In the rows, zero is written as 128.
Here are made-up elements, facts about them, and rows of numbers that follow some of those facts. Name the element behind each unnamed row.

Facts:
voflak Δ [flaklo,lotrek,rakik]
bopil Δ [groflak,repla,skagis,fluvum]
drupli Δ [lisur,skagis,stiklir,risim]
faska Δ [kloki,stibin,zugra]
guzus Δ [verar,klirosta,tiflas,grugrun,plugitren,bribuzom,fliplugol]
brunim Δ [toma,lotrek,setrur,kiskom,gratem]
flifi Δ [klasestun,giser]
griplar Δ [klidrogem,mirem]
stedin Δ [plubrer,buskek,plenu]
bodrum Δ [grugrun,stastoflan]
fuflas Δ [gabo,lostem,plenel,grozas,gemevok,troduvi,ziflal,ganas,trofista,giser]
latri Δ [ganas,dadrizel]
klifli Δ [bremir]
gitun Δ [dagan,tabel,floto,drubes]
truzul Δ [klidrogem,mirem]
tritra Δ [breses,skireko]
belar Δ [trefam,grozas,kupus,doklak]
supar Δ [flaklo,fale,flumos]
plidroplek Δ [flaklo,klidrogem,tatrus,bukir]
ziklo Δ [flotron,liflom]
pleklek Δ [tabel,ziflal,tozan]
levider Δ [klirosta,tiflas,toma,tatrus,lasor,plenu]
zezak Δ [pofle,stibin,vilo]
droplem Δ [buskek,klidrogem,letri,librak,pidre,drebul,drubes]
bredal Δ [rirur,zofli,bremir,plubrer,stigrerek,giser]
skeflek Δ [flotra,grugrun,zitrul,lasor]
dufleka Δ [gedrik,gratem,floto]
trima Δ [giser]
bape Δ [rirur,grozas]
truzevo Δ [flotra]
fuso Δ [flotron]
klalufur Δ [kagres,mezan]
flustor Δ [kagres,zibrum]
flimoplin Δ [batre,lisur,stigrerek,luflu,fliplugol,rubrer]
fiful Δ [troduvi,vilo]
lati Δ [rakik]
reber Δ [gabo,buskek,vilo,drubes]
revil Δ [bribuzom,paka,mina]
vofi Δ [bisken,kupus,kiskom,sela]
skogro Δ [flotron,lisur,plubrer]
vafli Δ [kagres,trudra,fluvum]
sase Δ [dagan,tatrus,lasor]
mekur Δ [kikla,stibin,ragen]
sinas Δ [rirur,klirosta,grozas,fluvum,rubrer]
buvoko Δ [skireko]
tikur Δ [stiklir,paka,gulu]
lustun Δ [paka]
stida Δ [bremir,kupus,sibas,brikli]
stoflus Δ [briskas,roder,plenu,mezan,gulu]
zagrar Δ [gabo,buskek,drebul,letuk,luflu,nutan,gulu]
flaski Δ [ziflal]
mebi Δ [zubru,lotrek,trudra]
samis Δ [tatrus,rakik,daroze]
penun Δ [breses,risim,dadrizel]
plesor Δ [roder,tozan,risim]
fegim Δ [kikla,luflu]
brebruk Δ [ragen]
stugri Δ [roder,ganas]
skider Δ [rakar,risim]
zibus Δ [tiflas,flaklo,rakar,librak,nomim]
navir Δ [repla,liflom]
[rakar,brikli,bopil,buskek,tozan,flaklo,bodrum,klasestun,truzul,giser,belar,gulu,tabel,ziklo,pofle,grugrun,floto,setrur,ganas,bukir,letri,vofi,drebul,stibin,skireko,trudra,stiklir,lasor,grozas] α 12
[voflak,gabo,sibas,bribuzom,rakik,sela,bremir,fuflas,tatrus,klifli,roder,gitun,nomim,pleklek,fuso,plenel,fiful,groflak,flotra,sase,buvoko,tikur,mirem,stoflus,lisur,fale,stugri,skider] α 417
[rubrer,guzus,ziflal,flotron,rirur,stedin,gratem,daroze,skagis,troduvi,dadrizel,trofista,plidroplek,zezak,trima,bape,klalufur,luflu,reber,vafli,drubes,plugitren,fluvum,zugra,batre,bisken,flaski,samis,vilo,gemevok,plesor,breses,pidre] α 665
[dagan,drupli,faska,kiskom,mezan,kagres,paka,ragen,toma,kikla,supar,levider,droplem,nutan,bredal,dufleka,lostem,zofli,flustor,flimoplin,klirosta,lotrek,mekur,sinas,stida,zagrar,mebi,zibrum,stastoflan,penun,fegim,brebruk,klidrogem,stigrerek,zibus,repla,navir] α 477
[trefam,brunim,plenu,flifi,briskas,griplar,latri,tritra,liflom,skeflek,plubrer,fliplugol,truzevo,risim,tiflas,lati,revil,skogro,doklak,verar,zubru,lustun,letuk,librak,zitrul,kloki,mina,gedrik,flumos,kupus] α 70

Some elements and their rows:
[123 100 115 117 163 122 115 161 130 139 117 113  93 139  94 144 133 120
 124 116 147 114  52 143 140 107 160 140 189  84 100  97 120 164  93 134
 144 145 122 139 111 109 114 173 138]: stibin
[124 141 123  83 134 156 137 113 104 126  78 126 150 113  92 142 120 110
 142 151 116 114 139 142 152 127 142 154 158 127  97 127 140 131 141 109
 135 137 112 119 137 137 125 154  93]: trofista
[ 66 126  88  81 154 162 161  81 151 137 125  63 105  73 101 126 116 144
 156 148  89 132 165 150 187 142 112 135 142 189 107 114  62 176 117  77
 125 112 102 131  81 189  65 178  99]: flotron
[126 184 128 131 132 106 113 157  78  93 163  95 137 150 124 110 209 130
 145 128 129  51  98 164 149  72 176 128 138 190 102 116 143 120 144 156
 152 131 120  89 126 126 104 119 133]: kagres
[133  92 168 173 131  83 129 127 147 138 175 158 135 111 118 117 113 149
 124 138 150 145 130 109 127 162 104  89  92 136 150 153 165 123 129 139
  80 139 130 147 158 133 109  96 164]: brunim
[130 121 111 114 151 126 103 148 131 126 101 121 108 142 107 157 134 126
 119 115 142 117  81 124 129 115 150 143 171  97 110  92 106 158  99 139
 148 158 126 121 114 128 113 172 123]: pofle
[136 125  99  81 140 157 133 117  94 119  87 144 162  88 124 141 114 115
 157 131 127 109 146 151 154 116 154 159 151 145  97 126 130 121 146 110
 124 145 104 126 144 141 129 162 111]: breses
[142 101 169 174 106  87 114 109 147 144 172 151 131 115 117 106 106 130
 122 131 158 149 139  98 113 182  91  85  91 121 158 162 156 138 137 143
  85 131 132 149 155 135 122  96 148]: skeflek
[133 124  94  76 143 156 134 119  94 124  78 144 166  87 124 145 114 115
 155 140 124 114 149 151 150 123 149 164 153 141 102 126 130 119 150 108
 123 145 104 131 148 134 136 163 109]: dadrizel
[123 124 117  85 143 155 146 124 106 132  65 132 159 109 105 151 108 103
 134 152 118 117 143 149 147 120 144 168 161 115  96 133 145 122 145 100
 124 136 117 128 144 133 136 147 109]: ziflal
[128 139 113  81 131 150 129 108 100 117  89 123 148 102 107 129 132 115
 153 137 124 107 145 151 157 129 139 155 158 150 102 120 122 131 145 109
 133 133 101 119 141 147 119 165 103]: skagis
[113 106 130 147 120 116 140 144 152 139 208  99  91 114 182 106 155 149
 106 138 126 128 150 146 146 120  91 125  83 174 142 143 118 133 145 116
 120 107 134 140  93 140 105  66 154]: navir
[110 157 119 141 129 108 125  97 118 121 129 131 153 125  69 139 101 123
 160 127 137 112 115 104 124 130 162  96 149 125 141 131 135 136 130 142
 111 155 140 112 132 147 113 163 113]: zitrul
[121 137 124  85 133 152 139 113 103 124  82 118 154 109  94 139 124 110
 142 149 123 114 135 142 152 123 143 153 155 130 100 125 137 136 135 107
 136 135 112 123 143 137 125 151  93]: gemevok
[120 161 104 109 120 135 133 128 107 121 134 103 142 135 131 156 136 112
 123 137 113  97 117 123 118  82 155 131 145 129 128 143 124 134 144 125
 157 135 163 101  84 133 124 125  97]: zofli
[108 155 108 146 120 117 132  93 117 126 129 129 147 124  70 135 100 120
 164 124 140 121 116 104 125 134 157 103 153 112 150 135 129 136 133 141
 111 154 142 123 130 144 113 166 116]: plenu
[149  93  77 137 102 121 112 134 137 129 201 137 115  89 230 110 133 129
 129 107 134 132 176 147 128 126 100 141  85 167 147 153 109 111 173 133
 108 127 121 150  96 128 143  77 171]: drupli

Rows to name:
No name comes twice in this set of rows, the named rows included.
[ 83 163  98 147 128 119 147  93 145 125 130 104 135 128  73 149  87 124
 155 136 120 132 140 106 132 136 150 112 151 122 148 134 114 139 127 124
 100 150 148 115 105 161  99 167 119] => plubrer
[122 109 132 149 102 112 138 147 152 135 192 103  95 125 180 110 146 122
  97 132 132 131 149 136 128 120  88 135  93 138 145 152 131 132 154 121
 122 110 143 142 101 124 126  56 151] => flimoplin
[134 133 131 105 129 122 127 126  95 117 149 121 155 119 132 152 147 130
 123 130 115  80  90 128 114  84 160  96 128 163 120 146 134 142 132 134
 162 128 163 108 102 138 116 129  96] => lotrek
[146 142 100 114 122 132  76 116 125 119 102 120  99 148 121 133 142 107
 137  98 153 121 105 114 117 138 128 145 169  92 118 101  91 160 116 150
 146 160 118 117 114 120 121 172 110] => gulu
[129 141 108 114 150 121 104 139 145 122  82 124 116 149 120 173 127 117
 118 121 130 122 111 104 112 124 136 149 159 102 111  98 108 151 102 130
 149 168 142 101 113 136 121 167 114] => klasestun
[127  56 148 156 120 114 159 180 124 156 214 104  90 124 142  94 137 119
  92 132 143 126  76 172 144  90 123 124 124 104 131 157 163 137 144 122
 120  84 128 182 111  87 139  60 171] => mekur
[159  86 182 131  90 113 116 125 130 144 189 140 123 116 179 116 149 133
  85 130 138 135 122 104 110 130  79  93  69 139 152 175 145 143 141 129
 145 108 158 132 117 117 123  60 112] => levider
[144  64 191 157 143  81 129 114 151 151 174 183 153  90 127 139  93 164
 110 142 146 151 116  96 114 169 103  53  76 148 152 160 169 140 116 131
  87 128 145 147 158 142 108  98 143] => lati
[116 106 128  89 129 163 159 128 103 138  94 110 127 114  68 125 110 104
 134 149 128 126  95 162 171 107 158 158 185  83  98 126 145 141 138  98
 133 113 107 157 140 110 130 156 104] => vilo
[125 117 155 160  72 169 169 139 118 140 201 129  74 155 184 104 145 149
  91 138 164 192 120 132 156  88 111 134  73  89 165 132 141 104 140 108
 134 124 135 154 108 108 157  79 121] => droplem
[145  82 214 111 104 177 155 113 108 144 132 191 122 103 171 116 131 179
  98 167 158 202 150 117 171 142  85 113  44 144 133 126 159 111 120  97
 129 132 104 140 177 140 137 105  90] => plidroplek
[125 128 179 137 130 106 137 163 158 120 105 125 132 139 131 122 148 108
  89 183 128 140 204 138 147 167  63 176  96 141 103 129 179 106 153 102
 104 124 103 122 173 138 120  51 142] => bape

Now the same elements, written a new way:
Named rows:
[134 121 162 111 145 123 175 174 124 108 150 133 129  95 149 169 140 154
 127 110 162 139 140 151 134 135 136 132 170 134 104]: stigrerek
[146  87 169 128 134 115 197 155 145 122 153 169 126 101 147 184 160 143
 104 107 166 151 121 144 118 124 124 128 187 134 144]: kloki
[116 113 180 102 125 166 194  84 133 155 112 161 163  34  84 175 155 136
 173 116 158 158 120 144 147 131 168  89 157 168 157]: plidroplek
[134  70 165 102 140 144 183 163 122 130 161 146 125  85 155 187 158 156
 142 109 187 129 142 142 106 134 135 107 150 143 143]: bukir
[119 102 153 114 134 127 198 143 119 131 126 137 124  86 145 187 152 137
 147 114 158 166 119 150  99 138 153 105 178 139 158]: daroze
[150 110 175 108 146 189 195 153 117 120 171 172 149  42 120 163 149 151
 156 115 185 106 110 127 117 137 118 143 127 138 178]: belar
[147  90 167 125 139 112 194 150 134 123 149 174 127  97 146 184 154 148
 109 103 165 153 118 142 121 123 125 131 177 133 148]: doklak
[151 132 165 125 127 155 205 125 180 130  82 138 153  52 127 149 135 143
 149 123 143 107 159 147 138 138  80 115 112 107 104]: penun
[122 105 142 115 137 116 203 131 141 141 107 129 124  85 153 193 151 135
 140 117 151 148 127 153 103 140 134 100 163 122 165]: breses
[126  73 164 106 132 141 172 187 129 143 175 149 128  74 170 179 160 148
 132 114 193 109 128 149 101 130 142 123 152 148 135]: buskek
[124 135 180 107 126 152 163 141 149 146 151 159 166  34 125 155 152 140
 137 125 164 108 138 155 170 119 148 125 147 161  92]: droplem
[139  83 170 119 132 110 193 148 147 129 148 172 127  98 140 184 161 144
 109 106 167 151 127 141 124 120 126 118 179 137 140]: librak
[158  93 202 137 113 174 219 118 140 115 135 178 151  69  75 163 151 149
 155 109 160 166 114 126 115 126 125 110 169 151 138]: lati
[130  71 192 120 138 169 216 134 153 120 153 148 125 106 122 165 133 156
 154 107 161 168 146 140  85 147 164  89 210 153 120]: rakik
[138  71 162 109 142 149 188 170 120 128 161 140 121  82 156 183 156 154
 141 114 183 128 135 141  96 139 128 116 147 138 148]: setrur
[132 111 208 121 131 193 209 123 155 139 148 179 144  55 106 129 136 148
 165 112 163 137 133 142 101 142 154 104 191 169 132]: sase
[143  91 171 124 135 111 195 148 135 126 144 176 125  97 142 182 159 151
 106 103 167 154 124 143 117 124 121 125 182 135 151]: verar

Rows to name:
No name comes twice in this set of rows, the named rows included.
[144 149 178 116 140 162 184 157 123 110 149 157 155  52 112 151 135 153
 149 115 161 124 122 142 151 133 122 150 144 137 123] => stida
[130 142 175 119 127 157 197 124 104 137 114 168 138  35 121 146 154 144
 166 116 157 144 107 147 102 139 131 118 165 155 176] => guzus
[127 121 187 128 132 184 206 161 181 143 185 180 148  50 145 135 139 129
 137 130 166  99 116 149  99 135 159 132 197 142 135] => fiful
[156 104 191 134 124 170 210 124 143 117 148 188 149  59 102 163 159 146
 135 113 161 148 116 131 118 123 115 131 168 144 155] => brunim
[126 105 171 111 162 138 193 166 148 127 169 171 122  94 146 155 127 151
 131 101 170 136 125 144 109 142 160 129 198 129 154] => bremir
[152 123 183 128 133 130 204 158 138 129 145 205 160  58 110 159 128 148
 135  98 176 132  78 123 137 123 128 151 149 117 162] => flifi
[132 118 184 123 139 180 213 137 183 145 147 179 150  56 138 137 127 137
 143 116 157  99 127 143 102 141 137 124 171 121 149] => pleklek
[156 157 173 112 155 181 183 140 107  96 164 161 154  51 112 155 136 154
 143 118 156 121 117 135 157 138 116 166 152 142 144] => sinas
[143 138 182 121 128 172 185 151 136 116 148 146 152  53 115 155 144 148
 147 125 156 125 131 148 138 134 119 139 148 146 108] => dufleka
[133 132 189 115 151 179 202 150 163 135 166 188 144  50 117 132 129 151
 148 108 165 114 116 136 113 142 145 136 177 133 165] => klifli
[154 120 200 134 116 152 206 130 125 128 139 196 145  59 103 142 158 151
 137 109 163 145 114 136 112 125 109 129 169 150 152] => skeflek
[144 146 173 121 129 155 188 146 164 128  99 143 142  41 113 136 147 155
 147 119 146 113 157 155 138 137  84 126 117 118 116] => drupli
[121  88 178  75 146 171 164  99 150 172 161 178 169  19 106 176 166 144
 146 113 188 102 143 140 175 120 141 111 114 166 155] => truzul
[110 139 169 126 110 153 189 163 144 158 158 160 157  30 149 164 158 118
 149 139 168 112  87 155 107 125 165 133 172 150 151] => reber

Now the same elements, written a new way:
Known rows:
[188 152 119  80 105 112 109 141 109 115 153 134 145]: sibas
[187 126 123  82 126 133  99 148 113 106 157 138 143]: lostem
[177 134 120  88 132 138 101 151 108 116 159 141 143]: repla
[172 138 144  60 143  65  67 162 110  98 164 156 167]: bredal
[183 130 120  86 125 138  99 148 114 109 158 138 140]: zibrum
[184 125 123  81 126 136 104 151 115 107 155 138 144]: ragen
[164 130 123  74 133 101  92 171 129  90 151 151 149]: fegim
[186 127  91  99  84 148 111 132  99 125 110 163 164]: breses
[170 137  92  87  94 106  81 151 112 115 114 171 171]: klalufur
[186 123  98  84  99 134 106 135  97 136 111 151 174]: luflu
[176 129 101  78  94  97  86 149 113 110 108 170 177]: flaski
[191 117  98  78  99 133 109 138 106 134 105 142 175]: drubes
[162 130  99  70 108  96  91 163 113 125 106 158 183]: stedin
[199 132 110  81 100 112  83 126  88 139 121 154 178]: rirur
[172 113 103  63 105  92 101 160 121 114  96 154 186]: reber
[179 140 108  82 114 109  81 149 125 109 113 170 163]: truzevo
[172 145 111  91 129 143 104 138  92 144 118 157 169]: liflom

Name these rows:
No name comes twice in this set of rows, the named rows included.
[186 131 118  65 105  69  72 144 101 117 116 167 190] => trima
[174 139 106  82 130 109  66 173 145  96 161 138 132] => levider
[165 156 112  80 101  90 103 162 125  91 148 154 146] => buvoko
[190 132 119  86 128 133  89 148 115 111 162 137 140] => klirosta
[191 135  98  91  97 131  90 130  93 138 118 156 169] => fluvum
[170 141 112  83 128 108  72 168 133  94 161 147 138] => mebi
[193 130  89  94  96 139  91 134 106 139 115 144 164] => daroze
[175 134 112  87 102 114 100 143 121  90 106 189 163] => latri
[187 148  94  91 112 116  58 151 140 117 122 154 147] => lati
[163 122 126  64 135 100 104 176 133  87 144 146 155] => zagrar

